The symbols move the elements like this.
* | ^ * $
J779 | J250 J868 J913
J727 | J514 J441 J619
J556 | J132 J534 J384
J101 | J441 J724 J363
J856 | J764 J454 J441
J952 | J384 J471 J739
J312 | J931 J193 J53
J150 | J266 J748 J515
J352 | J144 J209 J375
J218 | J209 J58 J99
J861 | J747 J774 J369
J842 | J123 J620 J193
J692 | J69 J489 J909
J994 | J840 J807 J250
J237 | J877 J142 J207
J144 | J823 J138 J352
J594 | J868 J352 J278
J123 | J569 J786 J842
J717 | J913 J278 J277
J207 | J237 J631 J623
J53 | J312 J125 J981
J612 | J494 J739 J591
J489 | J383 J994 J607
J724 | J428 J612 J846
J383 | J885 J840 J489
J868 | J177 J144 J594
J69 | J739 J383 J692
J840 | J113 J236 J994
J192 | J234 J931 J142
J821 | J631 J981 J221
J732 | J515 J838 J58
J76 | J846 J438 J13
J142 | J192 J312 J631
J155 | J331 J13 J524
J559 | J598 J516 J914
J58 | J732 J170 J747
J369 | J861 J473 J748
J494 | J414 J952 J612
J885 | J471 J113 J383
J428 | J454 J494 J724
J471 | J68 J356 J885
J623 | J207 J821 J453
J786 | J619 J363 J620
J347 | J663 J914 J823
J89 | J607 J779 J542
J456 | J453 J413 J234
J413 | J221 J569 J603
J125 | J193 J764 J514
J266 | J516 J369 J150
J746 | J170 J207 J774
J754 | J473 J456 J606
J473 | J774 J453 J754
J193 | J842 J488 J125
J414 | J372 J384 J494
J170 | J838 J237 J746
J99 | J218 J747 J516
J606 | J754 J234 J877
J488 | J620 J155 J764
J441 | J856 J428 J101
J774 | J746 J623 J473
J516 | J99 J861 J266
J277 | J717 J291 J236
J132 | J438 J909 J556
J138 | J475 J515 J209
J515 | J150 J827 J732
J13 | J76 J132 J372
J375 | J352 J218 J598
J620 | J786 J331 J488
J914 | J559 J266 J475
J221 | J821 J860 J413
J807 | J236 J347 J177
J542 | J89 J913 J356
J860 | J981 J727 J569
J209 | J138 J732 J218
J846 | J724 J591 J76
J363 | J101 J846 J331
J663 | J291 J559 J347
J981 | J53 J514 J860
J747 | J58 J746 J861
J598 | J375 J99 J559
J607 | J489 J250 J89
J913 | J779 J594 J717
J250 | J994 J177 J779
J113 | J356 J277 J840
J331 | J363 J76 J155
J177 | J807 J823 J868
J569 | J860 J619 J123
J877 | J606 J192 J237
J631 | J142 J53 J821
J475 | J914 J150 J138
J534 | J909 J89 J68
J603 | J413 J123 J931
J931 | J603 J842 J312
J234 | J456 J603 J192
J838 | J827 J877 J170
J591 | J612 J69 J438
J823 | J347 J475 J144
J909 | J692 J607 J534
J524 | J155 J372 J454
J372 | J13 J556 J414
J454 | J524 J414 J428
J748 | J369 J754 J827
J291 | J278 J598 J663
J68 | J534 J542 J471
J739 | J952 J885 J69
J278 | J594 J375 J291
J453 | J623 J221 J456
J514 | J125 J856 J727
J384 | J556 J68 J952
J619 | J727 J101 J786
J356 | J542 J717 J113
J827 | J748 J606 J838
J236 | J277 J663 J807
J764 | J488 J524 J856
J438 | J591 J692 J132

The rows follow the links: the fewer symbols apart two elements are, the more alike their rows tend to be.

Each row is also shifted at random along 9 hidden directions that mean nothing.

Rows with their elements:
[ 39   8  -5  24  13  -6   3   3  -2  -9 -21  -6   4   2 -12 -11  -6  -1  20 -23  10   3   5  -7   9 -10  17 -20  -3   0  -2  -7  12   3   3 -13 -10  -4]: J413
[-24  -1  15   2  20 -13   0  -6  -5   2 -28  -5   6  21  -3  11  -1   1  17 -26  -8  10   6   5   5 -18  11 -16  11  -1  14 -18 -12  -8 -12  10 -23   5]: J144
[ 14   1  -2  20  -6  -1  13 -12  -3 -15   1  -2 -18  -4 -24  -4 -11   0   4  -6  -8  -2  -1 -16 -18  -5  -4  -3 -26 -14 -16   9  -1   8   6   1 -14  -4]: J414
[  0  -6  10 -19  -6  33   2 -26  11  -7  26   3  18   1 -10  36 -12  17  -6 -16 -23 -18  -5 -19  10  30 -13 -25   2  -6 -19  15  18  18  10   1  -3  -8]: J89
[ 41  -8 -28   8 -16   5  12  -2  -9 -26  33   1  30 -12  -5  14  10  -7   0  -7  12  -4  -3   4  15  12 -17  36  -3  -4  -2  21  25  19  16 -18  16 -21]: J981
[-13  11 -16 -25  11  16 -16  18   7 -17  21   0  23  11  14  13  -9  -4 -13 -14 -21  22 -17 -15  21  17   1 -27  15  14 -17  -8   1  -5  -2  -9  14  -9]: J453
[-18  14   0  16  24  -2   5  16   2  -1  -7 -11  -1   6   5  -2   8   6  25 -10  10  -4  10   3  15 -11   0  18  16  26  17   5  15  -1   0  18  14  -9]: J218
[ 15   5  13   8  22  -6  -7  -9  -9 -27   1 -21 -20  30 -19  -5 -31  -7  18 -25 -26  24  -6 -15   3 -11   3   6  -1   8 -11  -3 -15  -2  -7   5 -23  15]: J717
[-42   6  12  16  10   4   8   5  -3   6 -15   4 -20  10 -20  -5 -11  -1   7   8  -1 -18   6   4  -8  -9 -14  32   1   6   3   4   6 -22  -9   1  -4  -5]: J591
[-10  -1  -3  -1 -11   6  15  -2   8   5 -18  10 -34  -6   7  -2  -3  17 -23  20  -6  15  -4 -13 -21   7  -5 -32 -21 -11 -15  -1  -8  -5  -5   6  -8   1]: J13
[-11  -5 -10  -5   0 -28  -3  -7  -4 -12  -7 -13  -3  22 -14  -3 -14 -11  24 -19  -3   7 -12 -19  12 -16  15 -17   8  14 -12  -2 -19   4   8 -11 -25   4]: J278
[  6  -2 -11  24   1  -7  12   7  -2  10 -13   0 -16  -4  11 -14   2  -5   0   8  16   9  11   8 -21  -8  -8  13 -21  -1   0   8  -8   2   6   6  -4   3]: J494
[-60   2 -15  -3   3 -15   4  14   8   0 -12  -7 -18  32  -5  -9 -12   2  13   7  -4  -3 -13 -23   7  -6   6 -12   8  19 -17  -4  -8 -12  20   5 -15  -5]: J913
[ 52  -6  13   4  10 -13  -9   1 -10   1 -15 -12  14  22   2   2  -6 -11  11 -19  -7  17   7  16   2 -13  13   2   4  -6  12 -21 -16  -8 -11  -3 -16  10]: J748
[ 42   8  27   6   9  -1 -19  11  -6  10 -10  -3 -11  11 -13 -16 -12 -19  12 -11  -2   7  -3  -6   7 -10   7  12   7  -6  -1 -20   0 -10 -12  -9   1   6]: J821
[ -5   6  -5   1   8   6 -11   5 -10 -14  16   5  12  -6  -7  -7  -5 -18  -6  -7  -3   9  -2   6   2   0  -6  21  -1  -6  -1  -1   1   0  -4 -12   4   2]: J620
[ -2  11   1 -13  -4  14  -2  22  23  36  -8   5   8 -16  16  15   0  10  -4   3   5 -27   6  -7  -8   2   2 -43   8  28  -6   6  -3 -14 -16  -2  27 -21]: J877
[-29  -4 -14  -1  -2   1  10  -2   0 -15  17  -4  -7   7   9   2   8   9  -5  13  -3   7  -4  -1   3  10 -12  21  -2   1   0  10   8   9  17  19   3  -1]: J994
[  1   4  -7  -2  -1  14  -8   6   3   1  17   5  32  -9  -1  -5  14   2  -5   9   6 -22   3  11  12  12   6   8   7  -9   8  -4  23   2  17  -2  17  -7]: J192
[-14  -3   5  -1  -4  20  -1  -8   2  11  22   5  14 -17  -6   6  -5   1  -1  12  13 -39  11  18   2  16 -21  40   9  17   7  28  18   1   0 -12  18   0]: J952
[-22  -5  -9  -9   7  -5  -2   6   6  16 -10  -6  18  16  20  10  -6   4  12  -3  14  -9   6  12  16   4  -1   0  23  33   7   6  -3  -7   3 -10  -3   3]: J594
[ 20  -5   8  -3  -4  -2   5 -13  -1   0   7  -8 -17 -17   9   0   0  13   1  16   7  -4   8  16  -4   1  -9  25   6  23  15  22  -2   4 -18   3  15  15]: J868
[-11 -11  18 -24 -11  11 -13 -15   5  21   8   9   3  -1   2  10  -7  -4  -9   4  -2 -11  -5  -5   3  16  -6  -7   8  -5  -7   2  -3   4   0  -9  -4   9]: J68
[ 33   3   6  -1  -2  -2 -10   4  10  12   3 -15   6   8  -4 -10  -7   0  12  -3  -5 -17   1 -12  -2  -2  20 -26  -3   5  -7  -7  -5   3  16   8   1   1]: J266
[ -3 -11  -9  10 -17 -21   6  -9  -3   7  14  -4  28  -9 -10  -2  27 -10  21  -7  17 -32   9   3  -2 -14  11   8  -8 -19  12   4   5  25  36  19  -2 -14]: J598
[ -3  -2 -21   5 -11   1  11  17   1   5   1   6  15  -4   6   9   7  -4  -5   6  13 -10   2   6   0   3 -13  13   0   6  -3   8   8  -7   4 -12  12 -22]: J123
[  7 -10   8   4 -30 -23 -13  -8  -8  21  18   0 -14 -14 -23 -32  -1 -34  10  18  19 -30  -3  -5 -15 -14   0  38 -13 -13  -5  11 -14  11  20  -7  -2  10]: J739
[  7  -3   3  -7  18  -3   0 -16  -1 -15 -13 -11   6  12   7  15 -13  13   5 -24 -14  22   3   6   6  -1   9 -29   8  13   4  -3 -14   2 -16  -4 -21  16]: J291
[-18  -2  19   7  -5  -3   3   6  -1  21   2  -1 -25   6  -3  -7   9  -8  10  17  11 -15   3   1  -5  -7 -17  50   3   1  10   9   6  -2   6  22   9  -3]: J840
[-14   8 -13  23  24   6  14  -2 -17 -42   0   2  19   6 -22  14  -4   2   6 -28 -14  11   5  13   8  -6 -10  22  -2  -7   8   1  15  -8 -13  -8  -8 -13]: J193
[-11  -5  -7  -1   6  -8   3   9 -22 -30  -3   6  -2  23   1   4   5 -11 -19   0 -17  45 -12  13   3  -4 -11  35  -2 -24   6 -24  -9 -17 -13  -4 -12   1]: J569
[ 28   7   5   8   9  13  -4  13  -5   2   7  -1   7  -5  -1  10 -13 -16   2 -15  -1   3   5   6  -5  -3 -18  23  -1  12  -2  10  -1  -8 -22 -13  14  -9]: J125
[ 30  -2  16 -13 -10  -6  -8  -2   5  14   4  -6 -20  -9  15  -4   7  -3  -9   6 -10  15  -3 -10 -20  -8   9 -25 -15 -10  -2  -7 -26  10  -5  27   5   9]: J914

Complete each set of four: the symbols that take the first to the second take the third to the fourth, perhaps in another order.
Answer with the element's name.
[  6  -2  16  18  11   3   9 -31   2  -6 -13 -11   5  -5 -23  -1  -6  28  15  -3  -6 -35  21  21  -9  -4  15  -7  -4  -1  18   5   7  -3  -4   8 -16  14]
: [ 10  -7  -9  -8 -11 -11  -3  -6  -7 -24  20  -9  19  18 -18   1   1  -2   8  -1  -9  -9 -13  -4  20   2   9  18  10  -6  -1  -6   8   1  18  -7  -5  -4]
:: [-19  -3 -12  -8   3   0  -6  -4   0  -2   7   2   4  -2  11  -3 -10  -6  -4  -1   7   9  -2   2   5   9  -5   0   5  13  -6  11  -6   7   2 -16  -6  13]
: J594

[  8  -6  14   8  -4   5   1 -23   0  11  -3   6 -10 -32   1 -13   5  11 -11  19  10 -14  18  25 -23   2   0   6 -14 -10  17  12  -5   6 -10   2   0  24]
: [-27 -12  15 -29 -13  -1  -2 -25  -3 -15  11   2  -5   9 -14  15  -2  15 -13  13 -28  -7 -13  -1   6   7   1   0  12  -8   1  -5  -7  -9 -11   1 -10  11]
:: [-31  -2  16 -16  13  11  -7   2   3  17 -13   8  -4  13  22  17  -7  -2  -1  -9   4  17  -1   1  15  11 -17   3  22  15   3   0   1  -4 -16  -6  -3   7]
: J375

[-18 -12   0  -8  -5 -10  -3  -1  -3  10  -1   3  -1  19  15  -2   7 -13  -4   0  -1  22  -6  -7  -2   3  -1  -3  -6 -22  -5 -13 -14  11  22  14 -19   6]
: [-16  12  -1  -2  16  -1   7  15   4   1 -24   1  -7  -3  14  14   3  12  -1  -8  -5  14   4   2  -3 -14   2 -25   9  21   8  -5  -9 -18 -33   5   9 -10]
:: [-28   5  -6  26  12  -9  26 -19  -3 -28 -13  -3 -23  -7 -16  -1   7  21  16 -11  -2   5   5 -12  -4 -11   2 -10 -14  -7   3  10  13  15   7  22 -15  -3]
: J877

[-12  -8 -13 -20 -10  -7 -10 -17  -9 -27  29   1  -6   1  -9  -5 -16 -15 -11   0 -15  21 -21 -18   6   9  -4   2  -4  -5 -22   7 -15  14   8 -15 -12  15]
: [ 12   1 -11  23   8 -17   8  -1  -1  -5  -3 -17 -14  -1   2 -18  -3   1  22  -1  16  -1  10   3  -6 -13   3  15  -8  18   4  16  -3  12  13  11  -3   6]
:: [ -2  -7   5 -13   4   4   0   4   7  28  -7  -2  19  -1  30  22   8   5   5  -5  15  -5  14  18   7   5  -8   0  20  25  17   8  -2   1 -10   1  10  -1]
: J861

[-14   3 -21  15   4 -22  11   9  -8 -12 -10  -1  18  -5   1  -2  22  -3   9  -9   9   3   7  12  -2 -22  12  -2  -6  -7  16  -8  -5   1   5  10  -3 -12]
: [  9   5   6   2   6  22   9  -7  -1 -23  -4   3   9  11 -28  26 -15  17   1 -17 -21 -10  -6  -9  14  10  -7  -6   9  -2  -8  -1  24 -15 -16 -19  -3 -16]
:: [ 51  -4  -2  -4   2  12 -11  23  10  36 -18   0  30  19  27   9 -12 -11   0 -15  12   6   6   4   3  11   4 -31   5   6 -11 -16  -7  -9   5 -22  -5  -5]
: J101

[  6 -14  15  -2 -27 -28   3 -12   1  30 -15   3 -19 -20   2 -13  22   0   1  23  15 -18   7   7 -24 -20  15  -8 -13 -16  15  -5 -22   6   1  20  -4  10]
: [-10   6   0  16  27  -9   8  -1  -7 -23 -28 -12  12  28 -17   7  -7  15  26 -25  -7   2   4   8  21 -13  15  -4  19  11  13 -16  10 -17  -9  -6 -20  -2]
:: [  4   6   0  16  -6   6   7 -17  -1 -18  10   6  14 -26 -33 -15  20  19  -1  13  -1 -39   6   8   0   1  18   1 -10 -29  13  -3  31   6  15   6   8  -4]
: J786

[ -7  -5  11 -18   6  -2  -8  11  -7   0 -11  -3  11  32   4  18  -4  -3  -2  -4 -15  13  -8  10  17  -1  -2  14  25   6   8 -21  -8 -27 -20  -7  -5  -2]
: [ 17  16  28  -7   4   2 -25  15   9  22  -8  -3  -7  13 -27 -12 -23 -19  14 -16 -18 -17 -11 -32  -2 -14  21 -37   4  -1 -21 -22 -12 -16  -6  -6  -2  -6]
:: [ 13  -5 -29 -11 -13  -3   9  -1  16   2  -5  -4  10  -8  26  -4  12  32 -15  23   4  -2   1   5  -3  14  22 -51  -5   9  -2  -1  -3   2  15   3   4   5]
: J877

[ 12  -8  -4  -6  -7  -6  -5   1   4  11  11 -10   1   6  14  -8  -4  -3   2  14   6  -4   3   9  -4   6   0  14   1  14   1   8 -12   4  14   4   0  12]
: [-35 -11   2 -12  12   6   7 -27  -4 -24  -4   0  18  10   5  18   7  32 -16   6 -21   8   6  32   7  13   5  -4  10 -11  23 -10   1  -8 -10   7 -19  20]
:: [ 18   8  12  12  14 -11  -4   8  -5  -2  -6 -13 -19   4   6 -19   7  -1  11   5   2  12   5   8  -1 -15   7  23   2   5  17  -8  -2  -2  -6  23   8  10]
: J58

[  4 -13  -8   0 -18   1  13 -12  -9 -14   9  12 -18 -12  15  -6  19   7 -36  30  -4  30  -3  12 -19  13 -13  18 -26 -39   3  -3  -3  10   7  14  -4  12]
: [ -5   7 -11  28   0  -5  12   3   6  13  -6  -3  -9 -18 -12 -12  -9  -2  22   0  26 -34  15  -2 -13 -11  -6  10 -10  25  -4  29   6   5   7  -8   5  -8]
:: [  1   2 -14  -1  -4 -10  17   5  -2 -14  -5  -1  -9 -14   8  13  12  14  -1   5   7   8  -2   3   6  -9  -6   4   9  23  10  13   3  -4 -22  -3  18 -13]
: J207

[-23   0  12  -8   9   2  -7  -3  -7  -2  -5   4 -29  -1   9  -9 -11  -2 -18  18  -8  26  -1  14 -10   1 -12  23   2   7   5   0 -17 -13 -27  -2  -1  24]
: [  9 -12   0  -9 -18 -19  -6  -2  11  36 -11  -5  10   2   8  -4   0  -5  13   3  17 -25   4  -3  -7  -7  17 -29   1  10  -3   0 -19   5  15  -5 -12   4]
:: [ -4  12  29  12  23 -10 -10   7  -1   9 -19 -14  -3  28 -27   1 -14 -16  41 -38 -12 -12   1 -21   5 -27  15 -14   8   4  -2 -18  -7  -8  -2  15 -17  -9]
: J234

[ 31  -2   5   1 -18 -16   5  -2  -7   1   4   2 -19 -33   6 -10  25   0 -17  21   0   8   4  12 -27 -19   4   6 -21 -18  16  -2 -19   2 -18  19  18   3]
: [  2  14  -6   1   4  14  -4   1   3 -22  23  -1  18 -10 -24   3  -4   3   9 -13  -7 -22  -6 -16  19   6   5  -3   8   7  -8   8  27   6   7  -9  17 -15]
:: [ -9  -7   7 -16   5   4  -2 -11  -4 -13  15  -3  20   9   4  24   7   2  -1 -16 -17  10  -3   4  12   5  -5   3  11  -5   9  -3  -1   8  -4  12  -1  -1]
: J99

[-36   4  13 -14   9   9 -12   3 -17 -22  10  15 -22   7  -4  -3  -1 -13 -16   8  -6  35 -20  -1  24   8 -22  53  21  -6   4  -8  13 -10 -22 -13   8   9]
: [-55  -5   5 -16   5   3  -9  18   8  25  -8  -1   6  46  13   2  -8  -5  -2   9 -10  -3  -7  -1   5   9  -3   3  13   3  -7 -20 -10 -20  20  13 -16   0]
:: [  7   4 -14  -1  -4  -7   3  16  -4 -14  -2   1  -7  13  -8   2  -7 -10   9  -7   6  12 -18 -23  23  -2  -5  10  13  13 -14   0  13  -5   0 -23   4 -17]
: J556

[  1  11   2   4   9  -2  -5   9  -2  -6 -10   4 -14 -10   6 -21  12   5 -11  13   0  17   0   7  -3  -6  14  -5  -3 -10  11 -18   0  -8 -10   9   9   9]
: [ 34   1  -4 -12   1  36   4 -12  15   0   4   9   8 -16  19  24 -12  21 -21  -9  -5  13   0 -11   3  35 -10 -47  -5   3 -19  14  15  15  -6 -19   6   1]
:: [  2   7  25  -9   8   7   6 -11  -1 -14   3  -2 -35 -18   4  14   8  19  -8   3 -20  21  -1  -2  -7  -6 -10   3   2   5  13   8  -2   1 -38  27  19   6]
: J234

[ -3  -7   3  -3 -15 -13  11 -25  -9 -23  18  -1  -8 -20 -12   4  24   9  -2   5  -7  -2  -3  -1  -6 -10   2   8 -10 -21  13   8   0  19   1  24   3   0]
: [ 16 -11 -15 -12   9  12   2 -13  -5 -29  12  -6  56  21   6  30   3  17  -8 -18 -20   7   4  25  20  20   7  -8  10 -11  12 -11   9  -1   6  -8 -14   1]
:: [ 48  13  21   2  -4  13   7  -6   8  -2 -15   3 -42 -22 -14   1 -12  22  -5   8  -7  -1  -5 -20  -5   0   1 -24  -3  10  -8   7  10  -9 -35 -10  16  -1]
: J856

[ 12  -1  18   4  -4  12   6 -18   7   3   9  -4  -8  -2 -18  12  -9   8  10 -12 -12 -19   1 -19  -7   5  -5 -11 -10  -7 -11  13   9  14   8  13  -5  -6]
: [-11  -2   5 -12  -3 -16   0  -6   3   2  -9  -5 -12   7  -6  11  -7   0  16 -12  -3  -1  -7 -18   8 -12   5 -18  14  19  -5   4 -12   0 -11  -4  -8  -1]
:: [-22  -1   4 -25  -8  -1 -12  20  11  24   9  -1   2  17  20   3   6  -7  -5  10  -6   0 -11 -13   5   5   1 -11  11   6  -8 -11 -12  -5  12  18  10  -6]
: J746

[ 21  -8  29 -18 -22  11 -13  12   1  33  -4  11  -6  13  -3   7  -7 -14 -22  18 -14  -9  -6   3 -17   4 -10  10  -2 -20  -7 -20 -16 -29 -17  -6   4  -4]
: [  7  -2  -6  10   7  -1  -6   6 -15 -17  10   0  28  16 -15   1  -5 -24  -1 -20 -12   9   0  12  -4  -6  -3  21 -10 -24  -1 -14  -7  -7   5  -8 -13  -5]
:: [  6   1  -6   8   8  -6 -16   9 -11   2   4   5  12   3   4 -18  -2 -32   7 -14  19  17  -3   2  14  -2  -1  23   4  -8  -1  -7   3  10  12 -19  -5   7]
: J524

